Each row has a class, written after it.
66,-248,34,-358,-27,-299,-39,-73,-425,178,60,5,-89,80,-123,243,-71,-153,-23,60,-133,440,67,-62,282,-113,99,125,-135,-79,8,-57,77 : gubuv
-205,-28,319,-199,215,-150,-88,-119,-392,-153,3,168,220,-11,-254,-134,30,-169,63,303,-178,297,-218,-378,-145,-96,5,316,83,-100,7,144,51 : nuvu
122,-184,427,-554,118,-215,41,-136,-103,324,130,154,-121,-83,-211,353,16,-175,261,65,50,376,172,-10,173,-339,-64,241,36,-112,-379,-145,302 : vuzoz
392,-157,565,594,252,-358,-346,-169,281,-60,-361,265,-121,-197,-494,217,-185,-204,-93,255,-334,-136,80,-185,-10,-293,-322,-81,97,49,316,-190,-178 : gubuv
206,-35,499,534,249,-375,-458,-101,-103,-269,-255,187,166,-460,-202,-47,-19,-198,172,197,-539,-213,-59,-254,-147,-406,-295,89,142,-49,464,98,-149 : sazek
155,85,448,796,244,-286,-440,-75,-46,-223,-286,142,3,25,-501,-38,-107,-26,-207,408,-447,-403,2,-38,-146,-235,-342,-228,17,-26,465,57,-17 : Kivu
139,-205,433,235,126,-474,-404,-55,-136,-341,-140,27,-53,-270,-458,-188,-133,-387,-48,421,-307,-156,-107,-276,124,-124,-44,67,45,11,459,-94,-197 : vuzoz
101,196,111,207,33,237,170,51,117,-92,195,6,209,11,1,-368,235,262,117,136,97,20,89,123,-258,132,22,-185,52,-138,33,143,32 : vuzoz
26,-266,58,-445,19,-34,-95,114,-343,274,388,239,15,-343,-209,289,-131,-262,407,312,-13,392,86,-64,41,-14,-97,453,195,-215,-214,-152,82 : revo
191,226,154,600,168,27,-624,-94,-368,-216,-58,256,178,-179,-133,-361,-121,26,-30,757,-488,-126,170,157,-333,-228,-399,-265,-10,-196,231,287,-9 : nuvu
181,175,294,-111,358,-544,374,-519,-353,-609,326,-50,-247,-421,-196,-189,211,-132,-432,-300,444,223,146,-141,381,-752,264,343,-177,-280,-331,172,-255 : Kivu
299,18,-87,174,162,-377,-220,-51,-159,-15,21,-8,-109,-324,-89,-28,-142,-108,-10,130,58,63,185,201,-37,-400,-236,-41,-9,-339,182,122,-290 : Kivu
-471,-202,-303,-439,-340,63,-89,453,-688,352,717,-69,160,401,190,199,-100,243,409,109,-296,437,-174,-107,32,229,106,515,45,-298,119,120,159 : kitul
-313,-158,-76,-397,-68,96,-99,186,-303,291,72,86,-120,222,-298,167,-151,-22,82,318,-38,169,-78,-118,67,231,21,-1,-12,-65,-178,-147,-98 : Kupu
219,-75,350,555,133,-251,-497,105,149,61,-235,146,83,-130,-267,53,-276,-19,14,111,-293,-172,151,-208,-222,-1,-326,181,141,-139,453,-104,-348 : Kole
232,-73,229,199,82,-166,-376,-17,73,103,-34,299,140,-66,-100,9,-76,-49,139,161,-199,84,23,98,-65,-127,-141,23,126,-226,334,18,194 : bel
-104,-242,219,-415,-22,-75,188,-81,-340,39,-196,217,-243,-444,-397,506,-16,-359,52,-39,193,55,36,-186,440,-8,133,378,16,56,-350,-343,-223 : vuzoz
-137,-49,-16,-339,114,-12,224,-198,-595,1,238,-325,233,-64,138,-57,10,-346,-234,-334,-167,477,-92,-59,311,-9,275,690,-205,-25,-7,337,-133 : Kivu
117,280,137,305,-37,-281,51,-271,-136,-144,-559,58,32,20,35,133,117,177,224,30,-30,-218,57,310,-379,-482,-355,-281,102,-238,-73,179,-286 : Kole
-187,-275,-259,-636,-166,-25,196,287,139,362,366,290,-131,178,29,625,248,136,607,122,129,370,-53,-222,-59,-49,44,8,124,-105,-330,-105,396 : Kole
-410,-238,-7,122,86,105,-294,228,-666,127,41,120,126,97,-367,60,-106,-88,14,314,-453,13,-124,-313,-195,206,-64,93,-24,72,56,-66,-187 : Kupu
44,-232,197,37,62,-142,88,-78,-127,-39,64,227,-208,-7,-319,472,146,14,11,96,-65,178,7,-376,49,-192,81,19,-36,-19,-186,-181,28 : gubuv
33,71,101,-203,7,-235,103,-149,-346,166,225,127,263,173,257,-126,75,-97,-127,-436,-187,259,62,108,197,-296,161,423,-257,-172,265,319,232 : vur
-260,38,-90,-206,-38,361,38,63,-406,141,777,150,158,162,-28,-59,44,91,162,265,-430,177,-88,-278,-198,174,-1,450,68,-98,-219,14,24 : sazek
300,8,28,400,156,-185,-245,-172,-15,-170,-135,90,-29,13,-249,-295,19,-296,-68,667,-273,-79,-2,99,-93,-253,-185,-301,3,-133,312,0,-146 : Kupu
-139,89,-7,-92,-4,299,-195,179,-264,306,337,-1,110,-54,-39,-17,-200,-42,21,260,-213,110,38,-85,-103,271,43,180,5,-48,-247,49,-73 : gubuv
17,158,102,216,110,100,424,-31,-372,-148,57,44,-62,27,-253,59,323,63,-278,-187,222,-469,249,302,210,-403,55,-189,-255,41,-110,-129,145 : Kivu
-15,16,-91,-153,6,-47,369,9,-157,-22,294,-334,97,77,244,-255,174,37,13,-270,142,16,35,202,129,-230,26,163,-91,-114,-63,134,20 : Tora
-314,208,15,130,152,-309,137,-139,-469,-345,-45,-123,159,440,-29,148,321,0,-311,-50,-196,11,-133,-20,126,-273,261,-51,-297,58,323,356,-42 : bel
466,138,468,828,120,-27,-360,-6,566,227,-224,262,-219,-73,-243,328,-124,56,-82,304,-339,-522,417,68,-191,-172,-520,-190,43,-112,19,-34,-188 : vuzoz
168,378,433,797,245,64,-178,-118,61,-63,153,212,51,-297,-221,-28,33,-129,-148,333,-423,-419,110,-73,-279,-187,-120,84,42,10,32,124,-311 : vuzoz
-135,-118,48,18,50,244,-182,201,-363,223,322,222,-6,-272,-216,130,-91,-109,286,478,-266,-43,-30,-229,-159,-108,-295,233,112,-120,-243,-56,70 : vur
76,174,111,407,110,-192,-63,-122,-233,-242,94,-8,-2,-122,-66,234,188,189,116,230,-315,-309,69,136,-318,-447,-349,-218,88,-146,-51,288,168 : bel
750,69,381,732,88,-275,-325,-98,452,15,285,151,-107,-241,-3,-321,-13,118,34,167,-311,-326,471,253,-229,-297,-291,-238,121,-149,160,-171,6 : vuzoz
-99,97,238,149,114,256,-55,42,-128,212,303,191,15,-58,-181,-141,-88,52,29,278,-388,-95,128,-363,-332,182,-230,221,122,98,-461,-213,-225 : revo
163,352,283,383,-25,-227,265,-255,-85,-198,-150,-133,280,403,-27,-360,251,62,-375,-151,-263,-99,-58,197,145,92,346,-47,-163,64,693,127,-28 : Kole
-76,-70,138,-247,113,-94,-77,-198,-302,62,69,282,7,-157,-81,10,-145,-237,-11,-1,6,447,51,-308,3,-7,53,570,41,-197,-409,-59,-464 : revo
-268,47,-13,-186,-38,-106,-315,-125,-647,50,181,66,185,57,107,203,-113,7,77,179,-499,490,-52,-191,-104,223,19,537,64,-300,-249,353,-245 : bel
320,64,357,361,140,-39,-333,-39,117,-55,-259,114,37,-321,-269,-176,-109,-161,113,542,-160,-117,164,149,-126,6,-239,-208,92,18,108,-137,-198 : Tora
169,57,601,656,231,-385,-461,-235,-123,-246,-369,360,-42,-111,-506,-201,-97,-58,-281,320,-465,-154,-23,-173,-43,-172,-83,-175,-26,11,362,-51,-281 : kitul
170,-96,185,-177,67,-157,85,-222,15,-134,-75,-303,64,65,8,53,0,-241,-236,-212,16,210,69,34,197,56,201,270,-187,32,112,138,-109 : vur
341,164,187,342,23,-134,165,-207,-379,-257,390,-73,6,2,-57,-314,208,116,-148,85,-194,-318,196,234,74,-488,-149,-16,-68,-225,220,57,335 : sazek
273,104,94,848,54,-128,-460,0,10,-166,-222,290,-136,-137,-181,75,-90,142,243,553,-264,-387,250,352,-277,-477,-621,-408,151,-257,39,-31,-413 : Kivu
53,228,182,-112,110,-154,443,-525,-391,-470,-538,104,-108,-310,-186,49,295,-90,-69,93,264,119,-103,142,218,-641,-74,-141,-134,-191,-155,273,-167 : kitul
-402,112,-21,161,79,-92,-54,6,-266,-28,37,-37,92,322,-161,-58,-37,28,-77,271,-459,-61,-182,-334,-259,309,-101,224,105,22,-162,44,-497 : vur
14,-299,225,-625,-18,-222,139,-102,-425,112,-7,277,-71,-354,-162,89,-11,-338,326,81,278,562,-25,-205,170,-169,120,454,72,-202,-400,-229,-103 : Tora
433,-152,899,444,220,-515,-310,-215,45,-257,-568,143,-16,-381,-437,131,-111,-110,-16,-100,-169,-73,119,-290,81,-353,-212,214,59,-198,496,-99,-457 : sazek
-56,267,290,-56,248,101,102,-247,-81,-81,137,193,136,-159,-138,-15,125,24,-9,204,-180,205,25,-304,-255,113,68,297,143,7,-412,-12,-236 : nuvu
358,-22,405,359,70,-234,-158,35,91,-68,30,8,-14,16,-173,-340,8,74,-82,154,-69,-62,152,106,51,-131,-35,-338,-50,25,438,1,293 : sazek
260,-13,287,265,212,-42,255,-185,-209,-251,-147,-82,-45,-463,-474,318,109,-150,-61,97,190,-256,54,252,231,-426,-187,78,7,-99,298,-100,37 : Tora
-268,-201,237,-294,-72,-66,-21,132,-557,148,125,93,126,-86,-183,-40,-99,10,38,-153,-244,231,-164,-488,98,318,151,519,58,-72,80,-152,-141 : bel
143,-98,466,-398,66,-437,160,-287,-168,-39,-99,141,-92,-370,-103,402,3,-175,116,-327,81,361,64,-162,346,-336,62,565,66,-224,-135,-39,-289 : bel
176,-4,357,120,245,-129,4,-83,2,71,123,222,-70,-376,-258,251,0,-9,141,78,-133,178,144,-311,-160,-242,-251,305,125,-179,-211,8,-217 : Kivu
-374,-317,-186,-386,-178,-55,-207,365,-414,710,162,362,-116,137,-35,702,-187,-80,381,30,-179,311,-58,28,220,0,-11,356,55,-211,-195,-143,-170 : kitul
-271,-380,240,-310,-31,-258,-295,71,-412,181,-31,114,112,163,-324,129,-365,-182,-66,-167,-92,533,-195,-334,74,450,324,558,-45,38,300,-205,-371 : Tora
138,-247,40,-165,96,-28,5,211,-41,374,401,-6,-81,-161,-29,-208,-57,-272,51,4,190,332,96,-187,-109,152,308,133,19,39,-226,-293,-281 : sazek
-495,-240,-300,-510,-214,60,174,383,-743,216,543,-32,29,96,10,-221,-80,-151,164,127,86,272,-237,-143,307,163,215,492,52,-157,-146,-87,43 : kitul
99,-223,459,-61,-57,-286,-456,56,-344,149,-538,303,-4,-426,-353,581,-304,-357,110,26,-113,-4,137,-100,-61,161,3,228,22,-11,102,-123,-226 : bel
172,-75,169,631,48,-134,-503,77,-206,63,116,86,-30,205,-225,-219,-237,-162,-79,500,-518,-402,185,416,-40,-249,-429,-261,-8,30,272,0,-27 : sazek
215,77,371,78,133,-202,-14,-292,65,-276,-400,163,30,-106,-177,19,57,-158,51,182,72,-72,10,152,96,-552,-301,-118,-25,-140,181,216,273 : revo
255,127,188,678,161,-534,-704,-95,305,-230,-575,481,-63,-201,-93,101,-214,-62,167,436,-244,-266,52,-139,-557,-459,-452,-329,162,-116,351,42,-367 : nuvu
-132,155,195,243,107,109,-96,53,-294,167,73,141,236,-203,-32,96,-5,3,155,88,-359,126,55,-258,-269,135,-25,404,128,-19,-134,11,-451 : Kole
-104,-288,103,-351,-21,-294,-223,116,-422,341,477,-75,-6,-22,-44,174,-147,-153,273,170,-571,271,32,-151,229,-39,-175,536,111,-160,-49,-13,-24 : vuzoz
264,4,119,706,42,-41,-350,152,178,54,132,10,66,161,-46,-275,-13,-24,10,470,-376,-407,120,347,-77,-86,-302,-284,84,-118,244,105,233 : vur
-318,11,-26,-442,-18,283,260,107,-79,340,355,-62,-17,286,-119,166,61,62,97,155,-83,213,-46,-153,15,303,20,263,17,-94,-431,32,-210 : vuzoz
-267,205,71,665,68,-108,39,-71,-272,-394,36,-17,175,455,-107,-109,165,261,-128,-10,-441,-502,-187,-100,-229,-352,-199,32,-63,-35,442,60,-367 : vur
-201,-2,96,158,-65,-130,-102,-35,-597,171,-212,146,56,165,-297,43,-142,-88,-51,214,-294,122,-114,145,63,209,82,49,48,-39,154,-85,-364 : Kupu
-373,47,-147,-184,87,59,-154,15,-649,106,359,52,119,242,-102,-93,-78,-138,93,601,-354,287,-90,1,-111,-83,-235,195,-16,-217,-279,342,-146 : revo
370,-77,469,591,232,-343,-506,-23,250,-156,-92,-22,8,107,-207,-227,-231,-18,-432,-173,-130,-227,347,-7,-42,-84,-36,-35,-160,1,476,-149,-411 : bel
87,-303,-109,-156,-126,36,-153,293,-101,467,587,-58,-236,181,20,236,-99,-143,112,268,-228,131,144,-54,100,-26,32,85,-138,-51,-81,-160,-55 : revo
-58,-240,21,-405,27,-75,63,39,-140,216,307,195,15,79,-88,-122,-18,-164,143,69,-43,214,47,-307,-7,67,-51,446,167,-213,-375,-206,176 : Kupu
339,106,224,-154,10,-303,152,-388,-278,84,-314,-66,69,-361,305,95,-43,-326,-29,-344,13,302,216,184,278,-323,-56,591,-2,-348,-150,180,-391 : bel
-290,267,-81,-317,-34,-200,-137,-306,-840,-454,-609,282,34,-559,56,-71,-132,-293,-225,-252,191,-107,180,6,143,-109,66,273,-220,-151,-482,311,-752 : sazek
-403,100,212,180,46,-103,-378,64,-607,-62,92,-96,240,357,-140,-309,-147,132,-260,127,-517,0,-173,-212,-54,331,203,228,-48,-43,213,93,-417 : nuvu
-146,-79,-178,-464,105,-252,-2,-239,-497,-152,205,-177,107,-225,-11,-297,-10,-286,101,304,-255,454,-202,-195,-114,162,28,302,164,-125,-336,185,-236 : revo
-60,-231,197,-83,195,-426,-547,56,-194,53,-15,307,-168,-454,-225,163,-246,-253,141,301,-189,130,-22,-413,-174,-155,-77,48,147,92,-236,-104,10 : nuvu
